[100 = 0]
0: 114 119 94 112 119 192 67 43 80 100 84 127 143 119 130 91 100 83 135 118
 119 138 107 97 105 112 83 108 132 91 102 102 106 102 101 100 111 74 116
 120 105 93 98 123 123 84 114 138 93 106 157 119 55 111 22 103 77 120
 132 28 54 86 99 106 78 74 121 121 91 100 116 115 106 75 114 87 89 98
 101 108 111 85 105 105 93 76 108 98 93 90 121 82 79 129 94 94 93 59 114
 131 82 115 95 137 68 76 57 147 121 97 84 148 138 124 90 103 108 82 87
 12 146 125 103 107 108 87 131 95 70
1: 104 106 84 83 95 86 102 93 92 109 129 78 72 94 109 91 84 130 60 82 97
 117 128 63 79 72 140 101 130 69 124 120 139 84 96 91 122 58 120 135 122
 99 76 120 117 98 102 117 94 95 85 101 95 104 92 112 125 87 83 109 96 94
 151 81 122 124 89 106 89 79 58 76 88 112 103 72 33 121 89 77 82 87 108
 112 84 49 114 98 96 92 121 90 89 118 99 97 98 94 103 109 94 109 113 83
 109 107 95 110 136 123 122 68 89 98 92 128 36 130 113 154 105 131 110
 43 67 143 85 99 32
2: 107 101 109 133 113 183 69 64 96 98 72 128 149 118 123 99 107 78 139 117
 122 141 99 121 122 132 50 112 134 99 91 84 72 118 116 95 104 116 90 84
 86 110 84 107 108 99 102 106 106 116 135 117 63 108 89 97 92 124 130 37
 80 96 81 114 74 63 122 109 92 110 130 137 118 71 117 96 118 86 107 134
 167 79 100 94 109 133 85 106 94 98 102 105 104 91 104 93 93 82 106 110
 95 102 88 132 52 81 76 116 95 90 84 146 136 120 95 97 133 75 81 0 152
 117 98 135 129 44 134 92 110 -> 0
3: 95 78 129 133 112 118 96 109 113 98 101 110 116 107 105 99 95 98 123 113
 121 141 122 90 99 109 63 129 180 69 106 96 77 115 119 81 127 101 91 72
 60 127 40 130 117 111 90 72 117 139 111 107 99 99 154 95 65 108 109 92
 94 102 108 101 88 67 112 119 94 91 96 115 114 70 122 73 63 104 101 119
 166 62 111 106 105 136 72 113 70 83 107 107 116 59 114 73 87 74 99 80
 113 80 73 133 96 101 99 87 89 93 102 102 128 110 91 111 101 108 87 37
 150 159 107 84 101 52 131 87 0 -> 2
4: 113 130 47 51 91 92 70 50 76 110 130 87 104 111 145 80 78 125 90 103 110
 146 117 63 87 93 91 105 128 88 106 105 113 94 95 101 99 101 104 120 124
 88 128 86 100 96 110 148 74 75 61 97 76 114 29 113 158 88 99 67 55 81
 167 83 112 93 113 118 83 78 69 87 102 87 126 77 64 108 97 98 107 92 103
 103 98 89 109 96 115 109 84 100 89 133 89 133 109 108 104 122 79 132
 135 64 102 93 68 160 146 127 111 101 113 123 83 136 49 113 101 80 149
 153 107 64 89 97 108 95 61 -> 1
5: 100 101 115 140 114 109 90 80 83 101 108 107 101 102 107 92 96 108 80
 100 99 129 120 64 91 88 101 99 178 71 126 120 107 103 116 91 117 29 136
 121 101 103 75 156 125 81 108 79 116 105 157 115 90 100 68 91 133 102
 116 84 90 92 113 103 114 123 101 118 88 87 85 74 94 99 125 65 56 114 96
 101 108 82 118 117 77 45 114 100 56 72 160 70 90 112 102 72 90 59 112
 127 101 87 99 119 80 82 97 127 90 90 87 113 84 105 98 113 82 95 110 78
 109 104 101 69 95 145 98 93 27 -> 1
6: 86 84 97 40 81 0 138 130 106 102 113 82 68 89 86 103 99 93 92 96 94 70
 86 114 115 115 82 99 92 115 88 86 71 117 103 102 77 159 75 58 75 100
 120 56 75 112 86 63 104 69 43 73 168 86 144 101 132 77 80 149 128 103
 99 96 111 119 93 89 103 103 99 102 102 101 93 114 108 87 107 114 111
 119 92 89 116 139 85 102 107 113 75 116 123 68 103 113 114 152 84 64
 114 99 126 46 124 120 114 86 101 106 110 72 74 88 105 94 99 97 104 107
 83 79 97 116 115 89 105 99 140 -> 1
7: 87 75 146 160 104 33 132 156 133 90 83 101 87 90 77 112 111 92 109 100
 99 85 97 111 103 110 85 107 107 89 99 92 81 119 127 87 111 106 91 58 60
 125 53 125 94 110 85 63 120 140 119 94 144 85 194 81 62 105 94 140 138
 113 59 107 95 106 94 86 107 107 110 104 103 97 89 103 106 94 104 115
 152 75 103 100 104 140 71 109 65 91 97 106 120 64 114 67 92 109 90 63
 122 67 58 123 100 112 132 54 42 81 94 97 86 86 107 80 127 94 98 110 85
 83 98 115 115 82 113 97 72 -> 3
8: 90 81 122 101 92 0 145 162 125 94 97 82 58 84 68 113 112 100 71 80 76 41
 70 118 99 90 138 76 47 120 98 102 98 95 91 110 88 102 97 83 94 100 116
 93 86 105 92 68 109 98 75 83 150 83 176 90 90 93 81 151 132 119 61 104
 114 141 75 69 115 114 104 82 90 132 82 131 133 103 98 89 46 126 95 97
 99 101 111 97 101 107 95 110 110 87 104 100 105 117 90 71 120 74 90 86
 112 116 139 55 39 89 103 68 40 73 116 72 122 101 116 189 36 40 93 108
 104 140 76 109 165 -> 6
9: 116 130 65 87 103 139 76 62 82 105 108 100 102 102 103 96 93 107 82 91
 93 86 103 86 90 75 138 82 61 101 110 115 136 73 74 113 98 63 126 136
 130 85 124 109 116 88 116 152 83 82 107 112 58 110 29 107 117 96 112 83
 72 91 122 97 106 102 96 96 98 96 84 83 91 122 88 115 87 111 92 76 24
 122 98 107 84 61 136 90 123 97 117 79 83 139 86 114 98 85 112 130 81
 122 121 102 90 89 75 135 123 103 100 103 102 104 97 109 84 109 109 157
 81 87 112 80 82 148 74 107 102 -> 1
10: 94 91 113 99 100 75 107 105 108 97 85 110 114 104 102 103 112 78 135 117
 112 102 86 136 118 134 47 113 111 113 84 84 57 125 115 100 83 156 71 51
 69 108 107 78 78 111 89 66 108 96 82 92 135 93 121 93 90 104 105 100
 108 103 74 110 84 80 106 108 101 123 131 126 114 80 106 106 145 81 110
 129 156 100 96 87 125 160 62 106 93 105 67 118 122 68 105 100 104 126
 89 75 112 95 97 94 104 102 108 103 77 89 90 115 108 105 102 90 138 73
 87 22 120 98 94 142 133 46 138 99 120 -> 2
11: 98 74 150 156 125 182 87 124 123 86 65 130 126 103 98 113 113 76 128 109
 104 100 89 116 107 107 94 105 128 97 103 98 106 102 111 87 121 62 105
 104 90 116 49 141 127 94 100 87 123 150 180 123 69 101 165 83 26 134
 127 66 106 111 58 119 72 80 111 96 109 113 120 125 106 89 102 104 105
 97 102 105 126 92 104 105 101 100 94 105 75 84 122 90 96 90 110 62 83
 57 112 107 111 66 49 163 75 89 99 68 50 69 81 127 120 97 106 75 145 86
 89 79 92 92 98 114 108 71 114 98 81 -> 2
12: 100 108 88 88 95 53 121 114 102 100 115 82 70 81 75 108 104 110 60 81 75
 44 85 105 92 74 133 80 38 116 101 112 135 73 71 114 90 94 112 137 123
 86 134 88 100 94 106 114 91 86 85 92 116 102 69 99 115 89 80 140 128
 110 91 96 116 123 76 74 111 104 84 70 86 127 77 119 111 106 91 73 22
 141 91 101 90 58 124 91 132 106 99 88 89 121 91 117 106 107 101 101 95
 104 114 89 113 105 113 85 91 103 103 71 66 86 110 96 95 97 116 200 34
 57 96 91 71 157 65 112 161 -> 8
13: 98 106 73 53 79 1 116 119 89 110 137 74 17 88 101 93 87 135 60 78 92 95
 113 71 84 73 133 96 90 96 106 107 119 89 93 103 96 112 99 109 107 94
 115 75 89 109 96 103 87 78 29 74 140 97 88 113 160 82 74 148 115 98 141
 80 130 132 82 90 94 84 61 68 85 116 95 91 69 111 92 85 75 124 100 101
 97 91 106 99 120 113 74 107 103 100 96 122 109 138 89 78 100 114 127 44
 127 121 118 100 131 128 124 50 65 88 97 124 44 129 117 179 85 115 105
 63 73 135 69 102 91 -> 1
14: 105 128 52 50 87 64 101 85 82 108 124 86 90 101 100 99 93 105 90 93 92
 77 83 108 101 97 117 83 26 123 86 93 106 85 75 120 73 147 92 113 130 87
 150 51 82 104 102 139 74 62 27 88 102 106 73 115 143 85 88 100 87 97
 125 93 105 102 97 91 99 102 103 99 98 116 82 128 125 96 99 87 47 136 87
 89 109 101 114 91 128 125 67 112 97 126 86 138 110 135 95 105 85 135
 137 61 117 108 90 114 133 118 112 90 96 98 99 107 88 109 103 145 86 84
 98 112 97 124 83 109 178 -> 12
15: 107 124 95 90 102 139 66 67 82 108 122 98 121 115 138 83 80 109 113 112
 126 150 130 57 94 101 73 125 192 71 114 103 98 110 103 80 135 85 97 99
 91 111 54 119 112 100 103 111 93 108 123 109 73 110 65 112 106 96 109
 53 57 85 154 84 100 77 123 123 88 79 77 101 108 71 118 65 43 109 99 109
 161 61 110 109 97 107 89 107 80 91 106 100 96 94 102 96 96 83 105 123
 99 117 101 107 92 91 66 132 141 118 106 117 140 123 83 132 58 113 95 12
 165 165 110 56 92 67 125 89 7 -> 3
16: 99 84 150 164 123 189 88 102 114 89 62 128 130 107 92 106 116 68 131 108
 103 99 97 108 105 110 87 107 110 88 106 105 102 106 115 86 144 39 101
 109 93 117 52 149 133 92 112 86 119 145 179 122 67 101 132 84 40 132
 130 72 91 107 59 116 80 82 107 102 103 108 119 111 102 94 105 94 80 102
 99 103 131 82 108 108 90 84 99 105 71 78 135 83 93 95 111 64 82 56 111
 114 102 75 55 169 70 86 92 85 66 74 79 135 121 97 105 81 139 80 93 66
 110 76 98 109 103 89 104 97 65 -> 11
17: 94 78 141 144 117 143 104 138 128 86 60 123 118 96 74 116 116 78 137 105
 95 54 61 148 116 116 92 95 47 126 82 86 88 100 96 106 88 133 88 88 93
 102 86 107 110 105 97 85 117 130 147 109 92 96 158 82 34 130 117 105
 120 117 41 116 74 79 99 73 119 127 141 127 105 112 81 133 156 80 105
 103 92 115 91 95 111 123 94 99 99 112 86 107 103 78 105 88 94 86 102 95
 110 73 66 145 88 98 111 55 46 73 80 130 115 88 113 48 157 76 86 96 75
 54 91 142 122 86 101 106 170 -> 11
